Below are the code and all the weights of a small trained network. Each question names an input and a class and asks about switching units off, where a switched-off unit gives its printed mean instead of its output.

import numpy as np


def w(rows, s, z=0):
    codes = np.array(rows[::2]) - 128.0
    scale = np.full(codes.shape[1], s)
    scale[-1] = z or s
    return codes * scale


def f(y):
    return y / 2 * (1 + np.tanh(0.7978845608 * (y + 0.044715 * y**3)))


def log_softmax(a):
    a = a - a.max(-1, keepdims=True)
    return a - np.log(np.exp(a).sum(-1, keepdims=True))


def net(x, mask):
    res = np.array(x, float).reshape(1, 7) / 4 @ E
    y = f(res @ A[0][:, :-1].T + A[0][:, -1])
    res = res + np.where(mask, y, B[0][:, -1]) @ B[0][:, :-1]
    return log_softmax(res[-1] @ U[:, :-1].T + U[:, -1])


A, B = {}, {}
E = w([
[123,101,202,128,173,193,74,138,157,194],'x0',
[133,225,67,76,171,80,60,182,97,143],'x1',
[137,116,77,164,1,213,107,121,174,185],'x2',
[140,81,118,167,78,57,108,131,63,228],'x3',
[121,96,82,114,95,112,31,176,81,77],'x4',
[127,133,224,59,90,109,131,142,136,135],'x5',
[122,163,160,209,138,179,79,150,121,91],'x6',
],0.0061)
A[0] = w([
[127,131,130,142,135,115,115,120,125,139,136],'neuron 1',
[129,171,65,171,72,78,92,142,97,123,173],'neuron 2',
[126,117,137,124,121,127,143,146,148,130,102],'neuron 3',
[129,117,138,122,149,161,137,105,132,129,86],'neuron 4',
[128,130,127,1,130,56,125,140,126,164,138],'neuron 5',
[130,120,76,154,203,99,93,134,109,231,161],'neuron 6',
[136,144,130,124,130,134,115,130,141,137,84],'neuron 7',
[128,118,132,119,160,158,141,128,130,115,48],'neuron 8',
[131,138,113,143,103,116,127,148,130,110,103],'neuron 9',
[128,158,159,100,180,108,135,129,129,125,133],'neuron 10',
[133,131,118,128,114,152,103,110,129,141,56],'neuron 11',
[137,157,110,134,126,128,172,110,149,157,83],'neuron 12',
[125,139,118,129,93,118,164,102,124,103,113],'neuron 13',
[129,166,99,151,125,135,234,94,155,163,119],'neuron 14',
[126,167,122,121,105,218,88,133,155,204,161],'neuron 15',
[127,209,180,96,214,97,136,129,126,126,160],'neuron 16',
[125,109,154,114,108,152,129,119,132,143,108],'neuron 17',
[132,132,224,128,53,105,152,123,128,221,112],'neuron 18',
[127,91,161,106,157,202,182,101,177,165,146],'neuron 19',
[129,135,129,127,128,133,131,126,127,131,25],'neuron 20',
[130,135,113,127,140,123,118,114,115,125,4],'neuron 21',
[128,135,137,127,156,106,148,110,122,111,83],'neuron 22',
],0.019,0.0031)
B[0] = w([
[128,132,120,89,117,102,154,141,158,140,137],'neuron 1',
[133,124,52,132,135,40,132,149,119,137,229],'neuron 2',
[125,131,132,159,141,138,104,102,117,138,131],'neuron 3',
[132,123,156,114,95,88,136,115,136,130,141],'neuron 4',
[126,137,17,137,127,107,139,88,110,127,253],'neuron 5',
[129,105,94,132,120,58,135,87,108,177,229],'neuron 6',
[127,120,111,115,119,211,130,164,112,172,129],'neuron 7',
[135,117,168,147,117,100,140,104,130,117,139],'neuron 8',
[125,126,122,138,122,89,132,104,121,93,142],'neuron 9',
[123,157,146,134,117,182,122,187,127,115,188],'neuron 10',
[135,159,125,91,158,148,142,151,129,136,141],'neuron 11',
[133,117,92,142,127,172,120,118,125,121,155],'neuron 12',
[117,129,89,126,127,106,122,126,119,114,155],'neuron 13',
[124,141,41,117,132,113,129,144,116,112,200],'neuron 14',
[129,165,108,136,125,153,130,181,131,55,223],'neuron 15',
[135,161,151,133,133,141,133,253,149,63,237],'neuron 16',
[119,128,159,142,159,112,147,109,147,130,155],'neuron 17',
[130,97,237,128,127,80,119,115,137,157,247],'neuron 18',
[132,109,167,127,129,41,116,160,115,183,210],'neuron 19',
[142,130,116,108,142,200,115,164,106,184,118],'neuron 20',
[132,114,135,135,104,171,130,159,116,165,126],'neuron 21',
[141,142,138,132,112,147,95,140,145,113,154],'neuron 22',
],0.024,0.012)
U = w([
[85,131,147,94,128,241,122,37,171,65,79],'0',
[138,129,91,64,133,231,143,48,106,238,11],'1',
[122,58,142,124,119,58,142,65,109,254,154],'2',
[128,178,24,136,107,127,156,144,113,91,249],'3',
[123,158,225,130,145,174,121,187,194,82,58],'4',
],0.0053,0.0022)

Each question gives the input, the list of numbers given to net, and the class t.
The units are the neurons (one row each of A and B). Each row of codes is followed by its name. A weight is (code - 128) times the scale printed after its matrix; where a second scale follows, it is the last column's (A, B and U).
mask holds one flag per neuron, in row order. A switched-off neuron (its flag False) gives its mean, the last column of its row in B, instead of its output. The means were averaged over made-up inputs and are rounded, as every weight is.
A unit's drop is (log p(t) with every unit on - log p(t) with that unit switched off) / (log p(t) with every unit on - log p(t) with every unit switched off).
The circuit of an input: a set's keep is (log p(t) with only the set's units on - log p(t) with every unit switched off) / (log p(t) with every unit on - log p(t) with every unit switched off). Starting from the 12 units with the biggest drops (on a tie, the unit counted first), units are removed one at a time, each time the one whose removal leaves the highest keep (on an exact tie, the one counted first), for as long as the keep stays at least 0.8.
units of the circuit, in order: the units of the circuit, biggest drop first
top k neurons: the k neurons with the biggest drops, biggest first
drop when u is switched off: that unit's drop, to one decimal
input [3,7,6,8,-8,7,-2], class 2: units of the circuit, in order => [neuron 18]
input [3,-4,-7,-4,6,-4,-5], class 4: units of the circuit, in order => [neuron 2; neuron 6]
input [-4,-8,-8,2,4,1,1], class 4: top 2 neurons => [neuron 5; neuron 2]
input [-4,-8,-8,-3,-5,-3,4], class 4: top 4 neurons => [neuron 5; neuron 2; neuron 16; neuron 6]
input [-1,-5,5,2,0,1,1], class 2: top 2 neurons => [neuron 16; neuron 10]
input [8,-6,1,-6,7,8,4], class 4: top 2 neurons => [neuron 15; neuron 6]
input [-1,-6,6,8,-2,8,6], class 2: top 4 neurons => [neuron 16; neuron 18; neuron 10; neuron 19]
input [8,-8,7,-2,-1,-7,-5], class 2: top 2 neurons => [neuron 19; neuron 16]
input [-1,-2,7,8,6,1,1], class 2: top 2 neurons => [neuron 18; neuron 16]
input [0,-8,-2,-7,8,-5,-4], class 2: top 2 neurons => [neuron 16; neuron 15]
input [5,2,3,8,8,4,5], class 2: top 2 neurons => [neuron 18; neuron 16]
input [1,6,-3,2,2,8,8], class 4: top 2 neurons => [neuron 16; neuron 14]
input [-5,1,3,8,-2,-7,1], class 2: top 3 neurons => [neuron 6; neuron 16; neuron 15]
input [5,-4,-6,2,7,-3,5], class 2: units of the circuit, in order => [neuron 15]
input [6,3,-6,-7,8,8,3], class 4: drop when neuron 16 is switched off => 0.6
input [2,6,3,-1,-3,6,5], class 4: drop when neuron 4 is switched off => 0.0
input [6,-7,0,3,4,-7,3], class 2: drop when neuron 16 is switched off => 0.7
